The symbols move the elements like this.
ψ: SN->MQ, TM->NH, NM->LQ, PJ->FD, GD->FM, CP->LD, PF->FL, DJ->HD, FJ->BQ, QB->NS, ZP->CL, JP->MH, RL->BD, FF->FJ, QR->CC, BZ->QD, LD->QH, QC->SQ, MD->MM, FR->TM, CQ->ZJ, QD->FM, PH->ZF, PQ->PR, BF->QD, ZL->NZ, QL->ZL, HB->GH, QM->PJ, DN->MF, NS->FR, DR->JP, FL->JM, PZ->SQ, HZ->FD, DD->CQ, FZ->MR, ZZ->RL, GN->NM, BQ->RZ, QH->BT, SG->FZ, JM->JG, RZ->GL, SQ->TT, MJ->CT, ZF->BZ, MQ->JM, CL->FJ, RG->PR, NB->HL, LQ->NL, FM->SD, HP->MJ, GH->QC, QP->QR, DG->PF, PG->MN, SZ->NJ, ZJ->DR, ZH->MF, HL->JF, RJ->BC, BC->SZ, FD->NL, SD->FF, CC->HZ, HD->MN, NC->DH, SL->LQ, BT->PH, JF->RP, DH->SZ, JG->QM, CT->SG, NZ->ZH, NJ->ZP, MN->BT, ZG->ZP, MM->JB, DM->NC, TT->RP, MH->BT, GQ->ZZ, BD->NZ, GL->ZF, NL->SL, NH->RZ, RP->DJ, JB->PQ, MF->RG, MR->QB, JJ->DD, BH->GN, FT->PZ, PR->BH
γ: SN->TM, TM->NS, NM->BH, PJ->JG, GD->SZ, CP->CC, PF->NZ, DJ->JF, FJ->ZP, QB->FZ, ZP->FR, JP->ZJ, RL->LD, FF->QC, QR->DG, BZ->GD, LD->HZ, QC->HB, MD->QL, FR->QB, CQ->JJ, QD->ZF, PH->NZ, PQ->PJ, BF->BZ, ZL->ZZ, QL->GQ, HB->RJ, QM->JM, DN->JB, NS->BZ, DR->CQ, FL->ZH, PZ->QD, HZ->PF, DD->TT, FZ->CT, ZZ->MN, GN->PR, BQ->CL, QH->DG, SG->NM, JM->PF, RZ->PG, SQ->FM, MJ->FD, ZF->SG, MQ->DH, CL->ZG, RG->DN, NB->PH, LQ->GN, FM->FT, HP->SN, GH->FM, QP->MD, DG->ZL, PG->MH, SZ->NC, ZJ->DD, ZH->BD, HL->PG, RJ->BF, BC->DM, FD->DH, SD->GD, CC->DJ, HD->RP, NC->NH, SL->JG, BT->JP, JF->NB, DH->NM, JG->FL, CT->TM, NZ->RL, NJ->SD, MN->DJ, ZG->PZ, MM->PJ, DM->TM, TT->QC, MH->DR, GQ->HD, BD->QH, GL->BQ, NL->PJ, NH->FR, RP->HL, JB->SL, MF->PQ, MR->FM, JJ->SQ, BH->TM, FT->BC, PR->MF

The rows follow the links: the fewer symbols apart two elements are, the more alike their rows tend to be.

Each row is also shifted at random along 4 hidden directions that mean nothing.

Some elements, each with a row of numbers:
FD -> -323 34 29 5 -97 -4 98 52 43 -6 -149 -32 158 -82 -86 34 21 -22 -78 -3 -26 -129 -68 16 -8 -24 15 -41 -41 -44 -53 -58 -39 90 38 -64 -200 -72 63 1 53 20 30 -134 -12 -14 23 91
LQ -> -180 -86 154 -33 -74 -23 234 62 50 84 -4 -36 66 -98 -50 -2 175 70 159 -29 -194 -92 -98 19 -135 -46 8 -90 -113 32 71 -129 53 118 63 -165 -204 -261 12 35 -8 -28 97 -91 -114 2 205 13
QR -> 213 -23 -68 21 135 -51 62 38 -49 -20 45 -12 6 32 60 -23 -24 53 -13 -46 -95 15 60 2 50 24 111 -12 -31 -86 4 24 -19 -118 -41 -13 99 23 -45 44 -103 -3 67 108 -111 -65 -14 -63
TM -> -6 25 16 53 -23 74 22 -56 63 -112 21 -16 21 74 -170 -3 -37 -108 -29 24 0 -18 -20 -7 -1 28 -51 -34 92 -24 -15 76 -22 -63 -6 85 14 68 97 -37 16 -15 28 -66 53 -28 -129 60
DG -> 18 -2 -119 39 130 28 -26 44 -80 -29 22 -4 14 32 76 -36 -40 29 -76 7 -95 94 110 22 129 55 37 63 77 -127 -10 86 -32 -183 -30 65 125 100 -67 70 -112 -58 45 145 -44 -61 -93 -20
ZP -> 99 -24 57 -78 13 19 -39 -67 -107 113 21 -45 -160 21 -15 56 -71 27 26 -10 -63 27 -66 2 -33 -18 82 38 -100 60 76 11 -86 24 -22 88 43 50 -32 34 13 -40 74 -31 -35 4 -52 -61
BZ -> 44 -78 -61 6 -6 109 36 34 128 28 69 49 11 -79 -47 -17 69 63 185 -40 17 -56 42 -104 -67 -6 -107 -110 -88 -89 -22 40 97 48 -37 -59 -50 -75 95 22 50 -47 -58 -50 -56 94 139 3
MM -> -70 66 -32 44 76 -73 12 29 -58 23 25 -71 10 -7 4 26 30 -12 -164 43 59 114 2 -31 116 31 132 -24 83 1 -35 -7 -57 -26 -37 7 11 37 -5 -16 -110 57 81 -20 13 -41 -81 4
HZ -> -33 67 -96 28 -76 75 -50 70 16 -129 -158 62 159 24 -13 -24 -62 46 -95 19 125 -206 110 -16 68 128 -2 -46 -89 -172 -75 15 17 12 1 -27 -203 11 -56 -83 15 50 -72 -36 -20 15 91 104
GH -> -44 -10 -98 33 65 49 63 80 75 57 45 20 44 -127 113 -8 111 41 20 -67 6 118 -52 -47 -2 -88 -1 45 15 -63 20 15 -10 -14 -79 9 93 7 21 71 -67 -51 -41 33 -59 60 54 -80
QB -> 40 -62 -4 -11 22 -20 -41 -70 24 60 42 -8 -64 11 -118 82 -63 -29 73 62 -65 45 -27 -37 25 -60 -42 -36 80 69 -89 30 17 19 -4 -26 80 16 103 50 77 14 61 26 48 -20 -119 63
PJ -> -96 -21 61 18 73 47 219 58 -47 50 -33 20 65 -74 107 -25 173 88 8 -115 -213 120 -105 -17 50 -21 98 -83 -70 -32 70 -10 -32 -59 2 9 10 -98 -14 68 -69 -18 108 34 -115 -8 124 43
JF -> 130 39 69 4 -77 -103 17 -49 38 -72 -43 75 15 56 65 60 -3 34 60 -20 158 -127 9 -27 -84 64 -57 -26 -73 118 -12 -17 39 68 98 -92 -111 -32 20 -99 91 106 -103 -37 90 5 96 -8
LD -> -58 51 -83 9 -72 15 -174 51 -31 -62 -78 -7 70 42 -56 18 -126 -19 -119 111 147 -114 155 8 75 72 -53 51 29 -114 -99 30 37 -9 -4 31 -82 77 -62 -58 4 28 -91 54 64 -6 -44 49
MR -> 68 -92 -33 -8 35 78 119 -21 98 23 80 59 -2 -35 -40 -22 65 42 173 -48 -103 -61 6 -111 -37 -39 -58 -182 -77 -5 -19 29 91 12 -62 -108 -31 -132 106 56 42 -24 24 -8 -99 37 142 12
PR -> 155 -15 105 -3 -23 -20 -13 27 14 42 110 -38 -50 60 -88 -16 71 -35 95 75 23 33 34 30 -43 42 -22 -50 25 40 65 -37 102 28 8 -38 -60 -86 -34 -52 -79 6 28 -13 21 38 97 6
PF -> -218 48 -80 33 -48 98 -73 97 -39 -57 -124 30 118 -20 7 -20 -14 33 -154 30 79 -48 88 -36 117 102 -41 -36 -15 -140 -87 81 1 -48 -13 41 -131 43 -38 -34 8 4 -53 -3 4 22 29 137
CP -> -187 30 -48 -32 -74 -163 -221 64 -62 57 -99 -80 75 -1 -64 91 -197 -26 -90 128 108 -114 101 92 28 -17 1 153 38 -36 -159 -51 -3 112 60 -57 -85 72 -19 6 30 57 -44 21 99 -77 -167 -8
RG -> 45 -24 77 -33 -15 -27 -32 31 20 88 101 -45 -40 27 -90 -10 39 10 42 79 22 55 60 5 -28 37 -12 -10 38 18 42 -39 113 32 22 -39 -66 -70 -53 -41 -72 0 28 -11 11 47 74 -17
BF -> 55 -86 -85 11 32 134 144 85 154 10 68 85 74 -124 43 -52 145 98 227 -90 -38 -63 25 -94 -72 -5 -86 -110 -129 -124 51 12 116 26 -63 -76 -47 -121 39 53 -7 -68 -80 -17 -135 122 255 -46
RZ -> -1 15 85 -68 -23 33 -45 -100 -91 19 -10 -4 -107 68 -35 -14 -115 -1 -19 26 -4 -25 -28 -18 -41 18 13 3 -44 86 28 49 -42 -11 44 70 -22 69 -18 -25 64 -34 11 -40 41 -17 -104 -3
NC -> -249 32 -26 45 -79 64 57 23 62 -103 -22 -54 99 -47 -104 -15 -12 -86 -73 3 -15 -65 -28 63 -57 -4 -18 85 46 -126 52 10 -53 -28 23 54 -39 37 50 9 -22 -62 -28 -89 2 5 -102 -31
CT -> 142 -16 54 -10 -46 -51 -30 -69 50 -22 -3 17 -7 63 -147 72 -56 -59 99 72 22 -121 -44 -35 -16 -6 -36 -96 18 61 -94 -22 67 89 26 -83 -60 -70 93 -39 117 71 43 -75 61 -21 -14 93
BC -> 107 64 -23 -3 -111 -29 -93 59 89 -15 -42 -35 71 -14 -97 79 -69 -71 70 47 226 -141 -32 77 -98 -13 -16 90 11 -46 11 -61 -1 173 6 -9 -90 13 2 -71 15 25 -99 -121 71 64 15 -18
BT -> 131 -65 20 -34 -23 22 -41 -52 -25 -52 -3 69 -45 73 67 -74 -40 -1 58 -17 -67 -89 76 41 -53 14 -73 -15 -62 73 36 15 61 -55 6 -12 32 -36 -60 -17 36 -36 -63 129 -25 -21 75 -1
HL -> -62 23 31 31 -26 8 98 -56 52 -132 -31 117 43 6 109 -39 54 40 15 -62 51 -65 36 -47 -48 72 -75 -47 -90 40 24 41 37 -38 73 -60 -84 -21 63 -79 39 31 -114 -11 33 4 74 -61
DH -> 314 -3 149 -43 -86 -137 -15 1 -34 30 -78 -44 5 56 -91 126 -77 -61 129 31 19 -74 -186 146 -79 -45 74 118 13 41 66 -99 -51 156 91 18 9 -44 -44 -43 22 56 72 -32 76 -31 -35 46
QD -> 203 -84 -72 24 151 106 134 20 28 36 134 77 -69 -88 115 -27 134 59 187 -136 -173 233 -88 -62 25 -47 -49 15 37 -86 105 106 32 -158 -76 97 251 27 26 124 -63 -110 41 156 -106 85 11 -44

From each start, follow one symbol. Which element do you reach?
Answer with the element's name.
new walk
180 -35 135 -74 -50 -150 -98 38 -51 165 72 -75 -98 40 -95 73 13 -19 107 122 27 64 4 67 -16 16 -9 57 61 87 2 -88 94 115 44 -26 -35 -70 -87 -33 -41 47 56 38 76 28 44 24
ψ	RG
new walk
-39 -7 14 -3 3 60 16 43 -76 23 -117 48 36 -59 69 -7 41 84 -54 -39 -75 86 -53 6 88 14 14 -5 7 -42 26 45 -14 -50 14 75 5 9 -67 11 -1 5 26 70 -23 11 58 114
γ	ZH
new walk
58 31 -68 29 58 -44 7 -10 19 -30 -6 62 -3 -32 181 -10 32 -21 -34 -62 85 90 -51 -1 15 -66 14 37 38 84 -2 -28 -50 4 -35 20 149 30 3 13 -7 22 -63 38 24 2 17 -40
ψ	RP
new walk
412 -7 8 -28 -20 -64 -182 16 -74 12 -23 36 -23 131 -16 29 -119 -2 66 80 74 -99 115 68 17 80 -26 29 -19 -13 -12 -1 47 26 19 12 0 16 -146 -57 8 24 -16 115 46 4 50 44
ψ	BT
new walk
-171 -10 -52 -7 -20 178 125 55 41 -4 35 -23 30 -85 11 -91 75 69 17 -80 -38 -47 6 -33 -93 23 15 -28 -165 -134 150 27 -42 -49 -45 62 -72 -12 6 33 -53 -108 -29 -137 -152 67 79 -115
ψ	ZP
new walk
-283 21 -61 54 -48 127 115 53 116 -157 7 -33 126 -46 -92 -93 44 -64 -32 -31 -43 -49 1 22 -82 15 -61 42 27 -166 62 49 -32 -81 -10 56 -72 45 93 14 -40 -100 -40 -94 -55 22 -14 -35
γ	TM
new walk
30 -21 -108 16 50 26 0 56 73 54 51 -10 13 -85 52 40 50 11 58 -6 71 70 -43 -42 2 -70 -3 38 45 -56 -24 -22 2 48 -55 12 92 32 32 37 -4 -31 -50 0 1 77 -3 -22
γ	FT
new walk
370 27 -41 13 33 -23 -65 41 28 50 40 -5 -43 -11 41 78 -25 -25 110 -23 128 75 -101 32 0 -42 32 122 43 -17 41 -9 -17 77 -47 100 133 62 -36 -7 -36 -7 -25 19 40 83 -48 -22
γ	BC
new walk
27 119 37 14 -130 7 -97 65 45 0 -20 -37 69 65 -136 21 40 -38 -100 105 363 -146 130 -83 35 135 35 -176 -45 5 -64 -97 53 182 -13 -104 -309 -78 -34 -185 -15 149 -54 -217 53 62 178 76
ψ	PQ
new walk
198 -81 33 4 92 86 130 -86 -11 -33 110 33 -111 62 -60 -41 6 4 133 -81 -234 92 -55 -41 -9 -7 -6 -69 4 1 103 122 -33 -148 -46 78 146 8 58 69 5 -85 136 54 -89 -10 -74 -4
γ	QB
new walk
-173 7 -32 6 -31 68 98 48 61 -73 -7 -34 83 -78 -39 -38 43 -39 15 -42 -52 -17 -63 57 -91 -22 -9 98 20 -138 103 -9 -62 -39 7 66 15 30 23 40 -49 -96 -8 -58 -59 40 -14 -53
ψ	NJ
new walk
-76 76 -83 31 -42 117 -170 -56 69 -49 14 47 -27 37 -117 20 -53 -56 -75 78 242 -1 98 -118 63 71 -136 -92 84 -21 -119 98 45 11 -31 76 -54 123 80 -106 102 32 -107 -88 156 60 -106 87
ψ	BZ
new walk
-39 91 14 48 -3 -124 -17 -55 -8 -106 -39 55 12 18 86 50 -18 -24 -73 -4 143 34 -2 -16 6 56 -19 80 78 91 -52 13 -33 -36 67 -9 42 108 55 -62 23 68 -100 24 143 -45 -99 -31
ψ	DJ
new walk
-155 -40 109 -58 -9 -158 -49 39 -66 223 33 -140 -76 -45 -72 87 44 -18 20 123 -96 167 -59 74 -5 -52 43 117 111 89 -18 -101 27 114 63 -63 11 -59 -34 68 -67 41 113 31 58 -18 -82 4
ψ	PR
new walk
333 96 -94 41 27 28 -95 11 57 -25 1 42 -11 40 95 -3 10 -39 -27 -38 299 -17 23 -34 45 -4 46 -37 -11 35 -9 -28 0 83 -107 19 47 29 -27 -86 21 62 -103 -44 31 60 103 17
ψ	TT
new walk
57 2 92 -26 -34 -86 -34 -103 -57 -57 -37 52 -70 86 61 4 -65 -21 -8 9 29 -31 4 18 -50 24 -45 44 5 150 15 20 4 -26 77 14 20 38 -9 -53 64 15 -68 62 90 -51 -62 -13
γ	MH
new walk
116 -50 -23 50 54 169 119 -42 29 -150 57 168 -11 32 128 -146 102 70 61 -103 -96 41 130 -73 6 103 -155 -109 -69 -36 89 174 97 -239 -18 49 30 3 -28 -42 -14 -71 -87 140 -70 46 143 9
γ	NZ
